Small tables with named rows and columns. After each table, cells are looked up by row and column.

Table sipasus
	mek	baz	lel
zaka	7.9	8.5	3.0
bevepa	8.1	7.9	2.9
duv	3.5	1.6	7.7
pomimur	4.1	2.0	7.2
gak	8.1	8.4	2.5
lipapov	8.1	7.8	3.0
todutan	3.6	1.9	7.4

lipapov, mek: 8.1
zaka, lel: 3.0
pomimur, baz: 2.0
todutan, lel: 7.4
zaka, mek: 7.9
lipapov, baz: 7.8
gak, baz: 8.4
duv, lel: 7.7
zaka, baz: 8.5
pomimur, lel: 7.2
todutan, mek: 3.6

zaz.tsv
	buk	lipufa	zuket	felumo	pid	zatesar	kizuzib	buseno	tamukas
ritolu	91	-27	-51	-10	58	1	52	-29	38
nazubi	7	32	44	34	8	63	38	40	8
zuga	25	58	46	27	39	-4	-21	41	40
kena	10	45	50	26	11	65	15	47	4
gud	58	30	8	-2	44	27	-2	16	21
burinev	7	84	76	35	31	4	-45	62	35
figom	-11	67	79	42	5	60	1	65	8
zelez	84	-26	-44	-24	35	79	62	-17	-5
fevagoz	69	-29	-36	-10	27	80	79	-13	-4
befa	21	20	26	23	11	67	45	29	4
luz	30	-9	2	25	15	55	79	9	14
noki	40	11	9	7	20	73	42	19	0

befa, buk -> 21
ritolu, buk -> 91
zelez, pid -> 35
noki, zatesar -> 73
burinev, lipufa -> 84
kena, felumo -> 26
befa, tamukas -> 4
befa, buseno -> 29
gud, buseno -> 16
kena, buseno -> 47
burinev, buseno -> 62
noki, pid -> 20
luz, buk -> 30
fevagoz, buk -> 69
gud, felumo -> -2
burinev, tamukas -> 35
nazubi, lipufa -> 32
Which row has the largest buseno? figom

Table palim
|  | mimev | tul | vuveg |
|---|---|---|---|
| tad | 610 | 707 | 558 |
| kog | 852 | 543 | 95 |
| lagilo | 439 | 640 | 236 |
| safa | 484 | 732 | 314 |
| muruzi | 534 | 504 | 207 |
| fut | 617 | 777 | 872 |

What is the tul of muruzi in palim?
504
What is the vuveg of muruzi in palim?
207
What is the tul of safa in palim?
732
What is the mimev of kog in palim?
852
What is the mimev of tad in palim?
610
What is the vuveg of safa in palim?
314
What is the vuveg of lagilo in palim?
236
What is the vuveg of fut in palim?
872
What is the mimev of lagilo in palim?
439
What is the tul of fut in palim?
777

Table mal
|  | gak | vesavam | dod | fubekor | nomafug |
|---|---|---|---|---|---|
| fev | 67261 | 71122 | 32132 | 70478 | 32460 |
| veparos | 53857 | 56437 | 31811 | 55512 | 31641 |
| liguku | 37248 | 32057 | 71392 | 32715 | 70906 |
| vum | 27690 | 26864 | 64367 | 27126 | 63921 |
| nufik | 65835 | 67662 | 35914 | 67245 | 36083 |
| zadef | 38391 | 35944 | 74293 | 36527 | 74095 |
| tida | 66024 | 67214 | 59655 | 66439 | 59471 |
| zikik | 95052 | 98800 | 4960 | 98857 | 4891 |
| memab | 77143 | 82190 | 47186 | 80934 | 46959 |
| bor | 35292 | 31265 | 96609 | 31918 | 96483 |
| pas | 30443 | 27320 | 92702 | 27695 | 92347 |
| kopipun | 73780 | 75949 | 33275 | 75190 | 33199 |

What is the fubekor of zikik in mal? 98857
What is the dod of pas in mal? 92702
What is the fubekor of liguku in mal? 32715
What is the vesavam of vum in mal? 26864
What is the dod of kopipun in mal? 33275
What is the dod of memab in mal? 47186
What is the gak of zadef in mal? 38391
What is the fubekor of memab in mal? 80934
What is the fubekor of veparos in mal? 55512
What is the fubekor of zadef in mal? 36527
What is the nomafug of kopipun in mal? 33199

pevosi.csv
,tinon,buru,nevamuv,vod,samego,sata,bovevod,fevuzak
vukaba,36167,17282,34371,53477,35270,43746,33426,58300
nadag,34807,4642,26610,43249,12224,25206,38974,54063
ruvuzo,49926,31199,13896,33096,25530,43021,30416,24365
mut,20966,37781,76753,33892,76443,21215,29150,30341
tal,45082,32310,20794,20705,37356,7286,18903,50757
ded,20170,41424,57794,50769,40455,53579,18392,50630

nevamuv of vukaba is 34371
vod of mut is 33892
vod of vukaba is 53477
tinon of vukaba is 36167
nevamuv of ruvuzo is 13896
buru of vukaba is 17282
nevamuv of tal is 20794
buru of nadag is 4642
fevuzak of ruvuzo is 24365
sata of mut is 21215
samego of nadag is 12224
bovevod of ruvuzo is 30416
samego of vukaba is 35270
nevamuv of nadag is 26610
bovevod of tal is 18903
samego of mut is 76443

zepi =
,gedar,teduvog,pev,panefez,todekes,vog,vomede,kuz,lesi
kanovo,49950,46938,13234,45358,50113,48594,28570,50850,51875
notofi,3765,15633,37907,20446,4066,7155,55289,4931,2720
navusif,6870,11274,49912,21631,5911,7454,39710,6074,6032
ditol,78765,72421,42050,61233,78255,76773,27806,77423,79413
pur,4044,11242,48568,19555,3755,5941,50982,4584,3171
fadi,97156,89143,43965,70774,97610,95334,41291,94293,97499

lesi of notofi: 2720
lesi of pur: 3171
vog of kanovo: 48594
kuz of navusif: 6074
lesi of navusif: 6032
panefez of notofi: 20446
teduvog of kanovo: 46938
gedar of pur: 4044
lesi of kanovo: 51875
pev of notofi: 37907

moruzus.tsv
	fesiki	lumidal	rek
dozako	-7136	-1545	5623
vigapa	2159	-2734	-7582
sepav	-378	-1974	-4176
bam	-3836	-2459	1606
kipo	787	-2242	-5570

rek of bam: 1606
lumidal of sepav: -1974
rek of dozako: 5623
lumidal of dozako: -1545
lumidal of kipo: -2242
fesiki of bam: -3836

Table benom
,katarem,muni,mib,dos
tulo,906,155,460,507
mubo,735,612,173,729
duzatol,889,333,588,221
suroki,702,754,412,418

What is the katarem of mubo in benom? 735
What is the mib of suroki in benom? 412
What is the dos of duzatol in benom? 221
What is the mib of duzatol in benom? 588
What is the muni of duzatol in benom? 333
What is the katarem of duzatol in benom? 889
Which row has the largest dos? mubo

